Below are the code and all the weights of a small trained network. Each question names an input and a class and asks about switching units off, where a switched-off unit gives its printed mean instead of its output.

import numpy as np


def w(rows, s, z=0):
    codes = np.array(rows[::2]) - 128.0
    scale = np.full(codes.shape[1], s)
    scale[-1] = z or s
    return codes * scale


def f(y):
    return np.maximum(y, 0)


def log_softmax(a):
    a = a - a.max(-1, keepdims=True)
    return a - np.log(np.exp(a).sum(-1, keepdims=True))


def net(x, mask):
    res = np.array(x, float).reshape(1, 4) / 4 @ E
    y = f(res @ A[0][:, :-1].T + A[0][:, -1])
    res = res + np.where(mask, y, B[0][:, -1]) @ B[0][:, :-1]
    return log_softmax(res[-1] @ U[:, :-1].T + U[:, -1])


A, B = {}, {}
E = w([
[203,57,115,125],'x0',
[198,173,150,60],'x1',
[102,95,89,13],'x2',
[157,156,8,137],'x3',
],0.013)
A[0] = w([
[205,186,145,116,65],'neuron 1',
[194,97,118,126,41],'neuron 2',
[143,173,29,131,146],'neuron 3',
[90,76,105,41,17],'neuron 4',
[117,100,201,109,55],'neuron 5',
[125,96,206,133,122],'neuron 6',
[49,201,126,140,113],'neuron 7',
[234,158,171,102,37],'neuron 8',
[90,74,111,71,22],'neuron 9',
[94,187,97,120,128],'neuron 10',
[103,68,112,153,82],'neuron 11',
[198,23,87,117,109],'neuron 12',
[190,44,152,155,79],'neuron 13',
[93,105,83,165,57],'neuron 14',
[104,68,211,111,44],'neuron 15',
[126,155,50,125,183],'neuron 16',
[92,89,110,111,36],'neuron 17',
[52,224,126,123,119],'neuron 18',
[152,170,79,177,121],'neuron 19',
[163,158,153,178,131],'neuron 20',
[194,87,147,198,123],'neuron 21',
[154,112,223,153,145],'neuron 22',
[166,173,153,38,27],'neuron 23',
[118,129,129,171,64],'neuron 24',
[178,143,37,173,179],'neuron 25',
[131,91,97,57,96],'neuron 26',
[1,56,55,204,104],'neuron 27',
[148,28,119,148,19],'neuron 28',
[97,115,156,124,130],'neuron 29',
[89,57,118,150,124],'neuron 30',
[224,73,114,126,74],'neuron 31',
[156,31,137,110,76],'neuron 32',
[204,72,83,159,102],'neuron 33',
[154,99,99,135,6],'neuron 34',
[78,75,140,143,117],'neuron 35',
[168,191,168,79,122],'neuron 36',
],0.013,0.0015)
B[0] = w([
[183,166,74,134,186],'neuron 1',
[145,131,175,90,170],'neuron 2',
[130,20,147,163,212],'neuron 3',
[78,205,84,230,205],'neuron 4',
[116,31,132,170,183],'neuron 5',
[144,56,88,164,192],'neuron 6',
[126,186,175,27,188],'neuron 7',
[164,159,87,129,206],'neuron 8',
[38,187,61,219,185],'neuron 9',
[77,100,241,62,171],'neuron 10',
[226,159,77,64,167],'neuron 11',
[91,168,177,83,209],'neuron 12',
[105,159,174,98,191],'neuron 13',
[164,125,129,127,174],'neuron 14',
[130,1,117,140,196],'neuron 15',
[154,37,191,155,195],'neuron 16',
[125,184,85,150,160],'neuron 17',
[130,139,222,79,192],'neuron 18',
[74,70,96,149,183],'neuron 19',
[65,195,56,242,183],'neuron 20',
[75,216,127,125,197],'neuron 21',
[62,80,95,140,209],'neuron 22',
[167,148,98,132,198],'neuron 23',
[148,234,98,191,158],'neuron 24',
[87,34,108,141,211],'neuron 25',
[85,144,97,176,194],'neuron 26',
[222,155,134,126,249],'neuron 27',
[153,188,208,47,179],'neuron 28',
[142,70,145,85,154],'neuron 29',
[210,176,62,103,176],'neuron 30',
[102,136,167,90,195],'neuron 31',
[103,147,183,107,187],'neuron 32',
[94,120,186,92,190],'neuron 33',
[128,112,164,141,152],'neuron 34',
[203,118,99,110,171],'neuron 35',
[200,120,80,82,189],'neuron 36',
],0.0067,0.015)
U = w([
[118,24,130,144,246],'0',
[111,162,211,87,2],'1',
[254,152,80,122,98],'2',
[60,177,88,189,119],'3',
],0.017,0.00089)

Each question gives the input, the list of numbers given to net, and the class t.
The units are the neurons (one row each of A and B). Each row of codes is followed by its name. A weight is (code - 128) times the scale printed after its matrix; where a second scale follows, it is the last column's (A, B and U).
mask holds one flag per neuron, in row order. A switched-off neuron (its flag False) gives its mean, the last column of its row in B, instead of its output. The means were averaged over made-up inputs and are rounded, as every weight is.
A unit's drop is (log p(t) with every unit on - log p(t) with that unit switched off) / (log p(t) with every unit on - log p(t) with every unit switched off).
The circuit of an input: a set's keep is (log p(t) with only the set's units on - log p(t) with every unit switched off) / (log p(t) with every unit on - log p(t) with every unit switched off). Starting from the 12 units with the biggest drops (on a tie, the unit counted first), units are removed one at a time, each time the one whose removal leaves the highest keep (on an exact tie, the one counted first), for as long as the keep stays at least 0.8.
units of the circuit, in order: the units of the circuit, biggest drop first
unit that matters most: the unit with the biggest drop
top k neurons: the k neurons with the biggest drops, biggest first
drop when u is switched off: that unit's drop, to one decimal
input [-8,8,6,7], class 1: top 2 neurons : neuron 10; neuron 18
input [6,5,-8,7], class 3: top neuron : neuron 21
input [0,-3,-6,6], class 0: units of the circuit, in order : neuron 25; neuron 3
input [5,4,-7,6], class 3: top 2 neurons : neuron 21; neuron 20
input [-8,-3,-6,6], class 1: units of the circuit, in order : neuron 7; neuron 18
input [5,7,8,6], class 3: units of the circuit, in order : neuron 4; neuron 26
input [-7,-6,-6,-2], class 1: top 2 neurons : neuron 7; neuron 18
input [-1,2,-5,-4], class 3: top 3 neurons : neuron 20; neuron 3; neuron 16
input [4,2,8,7], class 3: top 3 neurons : neuron 4; neuron 9; neuron 26
input [-6,-4,4,5], class 1: top 2 neurons : neuron 7; neuron 18
input [-8,6,3,6], class 1: top 3 neurons : neuron 10; neuron 18; neuron 7
input [5,5,-7,-6], class 3: top 2 neurons : neuron 21; neuron 20
input [-5,2,8,-5], class 3: top 2 neurons : neuron 4; neuron 9
input [1,7,-3,-8], class 0: unit that matters most : neuron 22
input [0,-3,-3,0], class 2: drop when neuron 4 is switched off : 0.4
input [7,7,-6,-3], class 1: drop when neuron 12 is switched off : 0.2
input [5,-2,0,-3], class 1: drop when neuron 23 is switched off : 0.0
input [1,5,8,1], class 3: drop when neuron 4 is switched off : 0.1
